[[-0.02  0.08  0.12 -0.06  0.01 -0.13 -0.07]
 [ 0.04 -0.10  0.13 -0.08 -0.04 -0.19 -0.04]] out 0.04

[[ 1.28 -0.87 -1.35  0.12]
 [-0.62 -0.97  1.12  0.44]
 [ 0.07 -0.59 -0.76 -0.16]] out -0.62

[[ 157.58  -55.02   31.13  -40.72 -107.72]
 [-188.84 -105.34 -119.42  -81.52 -116.72]
 [ -11.09  -34.45  153.19  -75.34   80.35]] out -188.84

[[ 0.09 -0.08 -0.13 -0.12]
 [ 0.17 -0.07 -0.05  0.10]] out 0.17

[[  90.92  -22.38 -127.98    2.15  -49.88 -123.46]
 [  60.32  182.62   33.70  134.54 -108.95  -37.16]] out 60.32

[[   6.9 -180.1  -19.9  204.1   46.2  -28.8]
 [ -73.6 -103.7   -5.1  222.6   46.9  -36.6]] out -73.6

[[  44.03   -0.72  -69.53  108.54   20.52]
 [ 122.60 -210.77  147.80   41.86  -11.68]] out 122.60

[[  68.32 -172.24  -32.47  -62.83]
 [ -22.78 -175.45 -108.09 -139.09]
 [ -51.87  122.22 -122.32  -83.44]] out -22.78
---
[  4 -42 -18  12   5   0  45] ans = -18

[[ 33  15  28 -50  25  11 -49]
 [  8 -33  -7 -36 -24 -19 -21]] ans = 28

[[-221  106 -877 -720   58 -121 -724]
 [ 147  354  458  990  349  423 -880]] ans = -877

[38 92 24 26] ans = 24

[51 15  4 71 78] ans = 4

[[435 246 460 373 455 445 463]
 [560 449 135 635 186 448 803]
 [493 323 377 546 399 451 421]] ans = 460

[6 3 4 7 4 3 1] ans = 4

[[4 5 5 5 5 5 6]
 [1 3 2 8 8 3 9]] ans = 5

[[179  69 191  69]
 [ 58  90 180   6]
 [ 82 133 198  97]] ans = 191

[3177 4073 8601 4198] ans = 8601
---
array([[5389, 5653, 6600, 4199, 4950, 3565, 5755, 5188, 5174, 4432, 5037,
        4894, 5858, 7043, 3458],
       [3946, 4447, 4656, 4912, 7437, 3941, 3877, 4740, 4496, 5350, 4976,
        3818, 6607, 4591, 4541],
       [6805, 7105, 6255, 4495, 3485, 8102, 6821, 4770, 3543, 4172, 5046,
        6155, 3335, 3101, 4539],
       [5858, 5282, 3893, 6165, 3623, 8224, 5619, 3878, 5607, 5313, 6355,
        5391, 2595, 3326, 7579],
       [4206, 3693, 3852, 5172, 3742, 3821, 3860, 7846, 4692, 5578, 2214,
        6975, 5230, 4458, 4827]]) Answer: 5653

array([[-614, -560, -256,   47,  190, -118,  342,  -89, -438, -291],
       [-254, -274,   33, -353, -160, -126,  478, -166, -388, -257],
       [-259, -413,   90, -297, -330, -119,  111, -295, -555, -429],
       [-577, -635, -285,   91,   90, -161,  108,  -82, -519, -262],
       [-583, -207, -154,   -6,  261,  -33,  592,  103, -341, -175],
       [-264, -239,  223,   27, -397, -372, -658, -170, -737, -322],
       [ -87, -127,   66, -234,  -58,   36,  375,  -91, -354, -151],
       [-183,  -74,  162, -291,  -77,   56,  385, -124, -366, -269],
       [-239, -313,  203,  -38, -428, -187, -640, -203, -747, -384],
       [ -18, -153,   47, -165,   30,   45,  336, -129, -318, -115],
       [-605, -446, -273,   22,  212, -114,  510,   17, -393, -205],
       [-248, -537,   76,  -43, -329, -105, -439, -330, -699, -467]]) Answer: -560

array([[151, 163, 151, 151, 162, 148, 161, 151, 133, 153, 152, 167, 164,
        172],
       [  8,   8,   8,   8,  19,   8, 250, 123, 247, 179,  85,  81,   8,
        122],
       [  8,   8,   8,   8,   8,   8,   8,   8,   8,   8,   8,   8,   8,
          8],
       [162, 182, 154, 159, 179, 155, 190, 161, 137, 172, 174, 200, 190,
        211],
       [173, 167, 179, 172, 168, 173, 146, 162, 148, 152, 152, 154, 163,
        148],
       [135, 167, 168, 156, 172, 148, 181, 191, 201, 182, 158, 151, 141,
        146]]) Answer: 163

array([[61, 52, 51, 53, 58, 58, 60, 41, 67, 64, 65, 59, 50, 56, 63],
       [60, 52, 51, 36, 55, 57, 59, 42, 66, 64, 61, 56, 51, 54, 62],
       [49, 53, 53, 61, 51, 50, 49, 58, 46, 46, 46, 49, 57, 52, 47],
       [47, 54, 53, 65, 47, 49, 47, 53, 42, 44, 44, 47, 53, 52, 45],
       [52, 53, 53, 55, 52, 52, 51, 53, 50, 50, 49, 53, 54, 52, 51],
       [61, 52, 51, 35, 59, 58, 60, 53, 67, 62, 64, 59, 55, 53, 63],
       [67, 51, 51, 24, 53, 61, 65, 33, 53, 72, 70, 66, 49, 56, 70],
       [49, 53, 53, 59, 53, 50, 49, 57, 46, 45, 50, 53, 53, 52, 48],
       [67, 51, 51, 22, 61, 61, 65, 32, 78, 71, 72, 64, 46, 53, 70],
       [62, 52, 53, 53, 58, 58, 60, 40, 68, 67, 64, 62, 47, 55, 63],
       [46, 53, 53, 66, 51, 49, 47, 53, 53, 44, 44, 43, 54, 50, 45],
       [47, 53, 53, 64, 48, 49, 48, 60, 43, 45, 48, 50, 58, 49, 46]]) Answer: 52

array([[6, 2, 4, 3, 5, 6, 4],
       [4, 3, 2, 6, 4, 4, 5],
       [5, 4, 6, 4, 4, 3, 4],
       [4, 3, 3, 6, 4, 4, 4],
       [4, 3, 6, 3, 4, 3, 4],
       [4, 4, 3, 3, 4, 4, 5],
       [4, 3, 6, 5, 6, 6, 4],
       [4, 5, 3, 3, 4, 3, 5],
       [4, 4, 2, 5, 4, 4, 5],
       [6, 2, 4, 3, 4, 6, 4],
       [3, 4, 8, 4, 5, 4, 4]]) Answer: 2

array([[-16,   0,  -8, -11,   1, -33, -13,  18, -14,  12, -12, -45],
       [ 13,  -5,   6,   9,  -4,  28,  11, -19,  12, -16,  10,  41],
       [ 12,  12, -17,  -9,  -1,  32,  -9, -31, -10,  -5,  -3,  35],
       [  6, -18,  22,  19,  -6,  11,  22,  -1,  25, -18,  16,  26],
       [ 13,   9, -12,  -5,  -2,  33,  -5, -30,  -5,  -8,   0,  38]]) Answer: 0

array([[58, 47, 44, 59, 57, 53, 39, 63,  3, 50, 43, 45, 52, 73, 24, 56],
       [32, 39, 57, 36, 63, 35, 33, 56, 29, 44, 60, 28, 65, 50, 63, 68],
       [63, 41, 45, 28, 75, 46, 42, 50, 33, 27, 29, 46, 73, 57, 64, 40],
       [49, 63, 51, 47, 42, 60, 28, 51, 33, 65, 55, 54, 68, 39, 71, 64],
       [41, 62, 49, 57, 44, 32, 33, 61, 37, 64, 82, 55, 33, 71, 42, 65],
       [62, 43, 58, 17, 68, 68, 36, 33, 56, 42, 49, 54, 43, 22, 70, 46],
       [73, 48, 41, 41, 70, 47, 46, 34, 44, 42, 52, 67, 29, 62, 33, 32]]) Answer: 47
---
53.2  51.3  48.0  50.4  50.8 value 50.4

 13.9  -56.8   -3.1   -1.2    1.4
  3.3  -63.8    6.0    7.5   11.9
value 7.5

 -2.8    7.5  -39.5   28.0  -21.7   28.6   39.3
 -3.7   51.4   11.4   36.9  -39.7   23.1  -14.3
 -0.9   29.8  -12.4  -13.0  -55.1   13.8  -42.9
value 13.8

 -3.6   -5.5    4.4    8.7   12.0   15.4
 16.1   34.2   60.6   17.9  -11.5   26.5
-41.6   21.9   35.8  -48.8   23.3   -4.3
value 23.3

 49.3  -54.4   24.2  -53.2   65.9 value -53.2

 -6.2  -12.2   11.7   -1.9   28.1  -54.5
-35.0   -7.3   51.3   -3.1  -38.1  -30.9
value -38.1

-59.3  -18.4   40.0  -24.3  -23.5   -4.7 value -23.5

-13.1   13.4  -16.7  -14.6   -2.1   69.7  -55.4 value 69.7

  0.5   54.2   -3.6  -36.9   -4.3  -22.9 value -4.3
---
[ 0.463 -0.966  1.090 -0.368] out -0.966

[[ 0.026 -0.043 -0.084  0.055 -0.108 -0.121 -0.027]
 [-0.014 -0.136 -0.199 -0.041  0.102  0.206 -0.179]
 [ 0.090 -0.126  0.026  0.003 -0.054  0.103  0.122]] out -0.054

[-1.42  0.18  1.25  0.30  0.66  0.78] out 0.30

[ 0.13  0.15 -0.03  0.10 -0.12] out -0.03

[-1.576 -1.661 -0.795  0.934  1.202] out -0.795

[ 1.61 -1.66  1.55  0.55] out -1.66

[-1.48 -1.00  0.16 -0.95  1.41] out 0.16

[  4.2 -15.3   4.7  14.7   0.4] out 4.7

[[-0.07  0.06 -0.02  0.13 -0.07 -0.05]
 [ 0.05 -0.19  0.10  0.06  0.04 -0.11]] out 0.06

[[ 0.832 -1.048 -1.082  1.288  0.593  0.321  0.740]
 [ 0.562  1.213 -1.253  0.828  0.477  0.794  0.299]
 [ 0.601  0.470 -1.221  0.867  0.540  0.726  0.438]] out 0.540
---
[-66.4  -7.0  42.7  62.3  58.0  59.8] -> -66.4
[ 1.3 63.4 -0.2 12.1] -> 1.3
[52.7  1.7 10.8 -0.8] -> 52.7
[ 22.4  49.9  -8.7  60.3 -15.1 -30.5] -> 22.4
[-69.9  20.8 -67.8  15.9] -> -69.9
[  5.0   8.3 -13.8  20.2 -65.1  58.0] -> 5.0
[-23.3 -13.4 -65.5  45.5  -3.7] -> -23.3
---
324,771,3,713,734 -> 771, 3

1,-28,-19,28
-1,-27,-18,27
-2,-18,-17,24
-> 28, -28

1157,2931,8031,2436,4507,4902,3567
3134,3626,4506,2410,2346,1115,4780
-> 8031, 1115

721,309,258,361,336
462,506,780,421,111
480,933,561,156,797
-> 933, 111

24,1,42,231 -> 231, 1

162,190,104,80,16
209,242,67,22,92
-> 242, 16

53,46,88,20,49,53,40 -> 88, 20

89,4,22,45,92 -> 92, 4

13,-558,-364,74
-819,-505,-685,641
-> 641, -819
